Here is a tiny trained network, its code and every weight. The questions are about switching its units off for an input and a target symbol, where a switched-off unit gives its printed mean instead of its output.

import numpy as np


def w(rows, s, z=0):
    codes = np.array(rows[::2]) - 128.0
    scale = np.full(codes.shape[1], s)
    scale[-1] = z or s
    return codes * scale


def f(y):
    return y / 2 * (1 + np.tanh(0.7978845608 * (y + 0.044715 * y**3)))


def softmax(a):
    e = np.exp(a - a.max(-1, keepdims=True))
    return e / e.sum(-1, keepdims=True)


def log_softmax(a):
    a = a - a.max(-1, keepdims=True)
    return a - np.log(np.exp(a).sum(-1, keepdims=True))


def net(x, mask):
    ids = ['ΘΛΞΠΦβγεημστψ'.index(c) for c in x.split()]
    T = len(ids)
    res = E[ids] + P[:T]
    u = 0
    for l in range(2):
        q, k, v = (res @ M[l].T for M in (Q, K, V))
        z = softmax(np.where(np.tri(T) > 0, q @ k.T / 4**0.5, -1e9)) @ v
        res = res + np.where(mask[u], z, O[l][:, -1]) @ O[l][:, :-1]
        u += 1
        y = f(res @ A[l][:, :-1].T + A[l][:, -1])
        res = res + np.where(mask[u : u + 12], y, B[l][:, -1]) @ B[l][:, :-1]
        u += 12
    return log_softmax(res[-1] @ U[:, :-1].T + U[:, -1])


Q, K, V, O, A, B = {}, {}, {}, {}, {}, {}
E = w([
[131,124,52],'Θ',
[211,223,111],'Λ',
[134,136,130],'Ξ',
[79,175,147],'Π',
[152,255,93],'Φ',
[62,115,12],'β',
[183,131,133],'γ',
[149,119,80],'ε',
[254,146,109],'η',
[176,164,103],'μ',
[158,195,141],'σ',
[77,63,25],'τ',
[76,113,140],'ψ',
],0.0069)
P = w([
[153,76,149],'0',
[115,154,7],'1',
[84,218,216],'2',
[191,109,128],'3',
[118,150,18],'4',
[82,209,205],'5',
[184,106,148],'6',
[118,146,28],'7',
[79,208,198],'8',
[183,112,165],'9',
],0.015)
Q[0] = w([
[127,167,121],'0.h0',
[179,170,167],'0.h0',
[2,74,60],'0.h0',
[68,240,234],'0.h0',
],0.0055)
K[0] = w([
[121,148,132],'0.h0',
[122,169,64],'0.h0',
[92,31,254],'0.h0',
[75,192,116],'0.h0',
],0.0063)
V[0] = w([
[167,128,36],'0.h0',
[133,166,199],'0.h0',
[61,245,2],'0.h0',
[155,23,161],'0.h0',
],0.006)
O[0] = w([
[63,206,46,185],'0.h0',
[211,99,191,109],'0.h0',
[187,251,136,252],'0.h0',
[20,3,89,57],'0.h0',
],0.0049,0.004)
A[0] = w([
[254,103,162,147],'0.n0',
[159,204,103,108],'0.n1',
[143,79,97,159],'0.n2',
[33,173,137,228],'0.n3',
[81,65,159,111],'0.n4',
[47,125,61,81],'0.n5',
[185,206,217,235],'0.n6',
[57,49,195,95],'0.n7',
[51,97,48,91],'0.n8',
[124,44,70,157],'0.n9',
[136,83,121,138],'0.n10',
[188,129,14,254],'0.n11',
],0.0099,0.0037)
B[0] = w([
[132,51,100,156],'0.n0',
[67,112,188,200],'0.n1',
[192,60,108,136],'0.n2',
[80,156,56,177],'0.n3',
[100,42,186,124],'0.n4',
[144,158,27,147],'0.n5',
[67,65,55,247],'0.n6',
[101,71,253,128],'0.n7',
[156,108,13,153],'0.n8',
[187,19,96,147],'0.n9',
[168,73,150,126],'0.n10',
[241,181,155,214],'0.n11',
],0.0067,0.012)
Q[1] = w([
[48,191,96],'1.h0',
[165,138,176],'1.h0',
[119,110,158],'1.h0',
[1,141,83],'1.h0',
],0.005)
K[1] = w([
[51,8,148],'1.h0',
[135,153,84],'1.h0',
[126,109,75],'1.h0',
[91,2,113],'1.h0',
],0.0046)
V[1] = w([
[153,142,3],'1.h0',
[244,70,139],'1.h0',
[224,119,45],'1.h0',
[76,56,184],'1.h0',
],0.0064)
O[1] = w([
[121,17,184,216],'1.h0',
[128,186,220,248],'1.h0',
[110,53,255,253],'1.h0',
[209,171,123,127],'1.h0',
],0.0063,0.0062)
A[1] = w([
[162,208,142,216],'1.n0',
[179,204,203,108],'1.n1',
[199,126,37,55],'1.n2',
[125,155,52,77],'1.n3',
[100,181,133,137],'1.n4',
[54,192,233,87],'1.n5',
[174,5,123,50],'1.n6',
[133,136,54,200],'1.n7',
[1,126,98,137],'1.n8',
[169,112,99,210],'1.n9',
[98,48,220,254],'1.n10',
[118,82,218,241],'1.n11',
],0.011,0.0061)
B[1] = w([
[203,163,150,196],'1.n0',
[203,105,40,161],'1.n1',
[83,127,184,171],'1.n2',
[88,85,70,162],'1.n3',
[121,235,92,176],'1.n4',
[238,11,174,199],'1.n5',
[124,254,177,219],'1.n6',
[61,148,139,176],'1.n7',
[24,109,167,192],'1.n8',
[124,61,173,177],'1.n9',
[123,107,47,248],'1.n10',
[123,71,79,223],'1.n11',
],0.0089,0.013)
U = w([
[123,77,206,175],'Θ',
[41,132,203,76],'Λ',
[175,176,132,159],'Ξ',
[56,210,42,123],'Π',
[7,104,35,45],'Φ',
[62,44,56,168],'β',
[224,156,170,53],'γ',
[172,108,213,144],'ε',
[194,87,196,118],'η',
[121,133,248,160],'μ',
[79,190,220,171],'σ',
[186,18,1,170],'τ',
[161,195,30,1],'ψ',
],0.008,0.0052)

Each question gives the input, a string of symbols that net reads in full, and the target symbol t.
The units are the heads (4 rows each of Q, K, V and O) and the neurons (one row each of A and B). Each row of codes is followed by its name. A weight is (code - 128) times the scale printed after its matrix; where a second scale follows, it is the last column's (O, A, B and U).
mask holds one flag per unit, layer by layer, with each layer's heads first. A switched-off unit (its flag False) gives its mean, the last column of its rows in O or B, instead of its output. The means were averaged over made-up inputs and are rounded, as every weight is.
A unit's drop is (log p(t) with every unit on - log p(t) with that unit switched off) / (log p(t) with every unit on - log p(t) with every unit switched off).
The circuit of an input: a set's keep is (log p(t) with only the set's units on - log p(t) with every unit switched off) / (log p(t) with every unit on - log p(t) with every unit switched off). Starting from the 12 units with the biggest drops (on a tie, the unit counted first), units are removed one at a time, each time the one whose removal leaves the highest keep (on an exact tie, the one counted first), for as long as the keep stays at least 0.8.
units of the circuit, in order: the units of the circuit, biggest drop first
most important unit: the unit with the biggest drop
k most important neurons: the k neurons with the biggest drops, biggest first
k most important neurons of layer l: the k neurons of layer l with the biggest drops, biggest first
input Φ Π σ, target Φ: 2 most important neurons of layer 0 : [0.n6, 0.n11]
input ψ σ Ξ σ γ ε, target ψ: most important neuron : [0.n7]
input Θ γ ψ β ε σ, target Θ: 3 most important neurons of layer 1 : [1.n5, 1.n8, 1.n6]
input Ξ Π Ξ Θ μ ψ Ξ ε Π ψ, target β: units of the circuit, in order : [0.n11, 1.n0]
input η τ μ Φ ψ Φ Φ γ Φ, target η: units of the circuit, in order : [0.h0, 1.n5, 0.n1]
input η ε ψ γ σ τ Ξ ψ Φ Ξ, target β: units of the circuit, in order : [1.h0, 1.n0]
input Λ Φ γ Ξ Π ψ Π σ Θ, target Λ: units of the circuit, in order : [1.n8, 0.n11, 1.n1]
input μ μ ψ Ξ Θ ψ Φ, target τ: 3 most important neurons : [0.n3, 1.n6, 1.n8]
input Λ ψ μ μ γ γ, target Λ: units of the circuit, in order : [0.n6, 0.n11, 1.n8, 1.n1]
input β Ξ Ξ, target β: units of the circuit, in order : [0.n6, 1.h0, 1.n6]
input γ Π Ξ η Π Π, target γ: 3 most important neurons : [1.n5, 0.n9, 0.n7]
input μ Θ η Π Θ ε Π, target β: units of the circuit, in order : [1.h0, 1.n0]
input γ Θ Φ, target γ: units of the circuit, in order : [0.h0, 1.n5, 1.n0]
input ψ Π τ Ξ β, target Φ: 4 most important neurons of layer 1 : [1.n3, 1.n7, 1.n2, 1.n5]
input η Π β μ Θ σ, target η: units of the circuit, in order : [0.h0, 1.n5, 0.n1]
input γ Π Π Λ Λ Λ, target γ: units of the circuit, in order : [0.h0, 1.n5, 1.n0, 1.n1]
input τ σ β τ μ Π γ σ μ, target τ: most important unit : 0.h0
input Φ ψ μ Λ γ τ ψ Φ τ, target Φ: units of the circuit, in order : [1.h0, 0.n11, 1.n8]
input η β η, target η: 4 most important neurons of layer 0 : [0.n1, 0.n6, 0.n9, 0.n11]
input β ψ Θ Φ σ ε Θ σ μ, target β: most important unit : 0.n6
input Π Φ σ γ Λ ε Π β Λ, target Π: 2 most important neurons : [0.n6, 0.n11]
input Λ Π β ψ Θ σ ε β β, target Λ: 2 most important neurons of layer 1 : [1.n8, 1.n10]
input Π ψ Π γ Π Λ ε ψ μ, target Π: 4 most important neurons of layer 0 : [0.n6, 0.n11, 0.n7, 0.n4]
input γ τ σ η Ξ ε, target γ: 3 most important neurons : [1.n5, 0.n7, 0.n9]
input ψ ε Ξ Π ε ψ μ Θ Θ, target ψ: 2 most important neurons of layer 0 : [0.n7, 0.n11]
input β τ Λ, target β: 2 most important neurons of layer 1 : [1.n8, 1.n5]
input γ Π ψ Ξ σ Π τ β ε σ, target β: 3 most important neurons of layer 1 : [1.n5, 1.n0, 1.n1]
input τ Φ Π Π Λ η, target τ: most important neuron : [0.n9]
input Θ Ξ σ, target Θ: 4 most important neurons : [0.n6, 1.n5, 0.n11, 1.n8]
input Φ Π Θ Φ Π η Π Π γ, target Φ: 4 most important neurons : [0.n6, 0.n11, 1.n6, 1.n8]
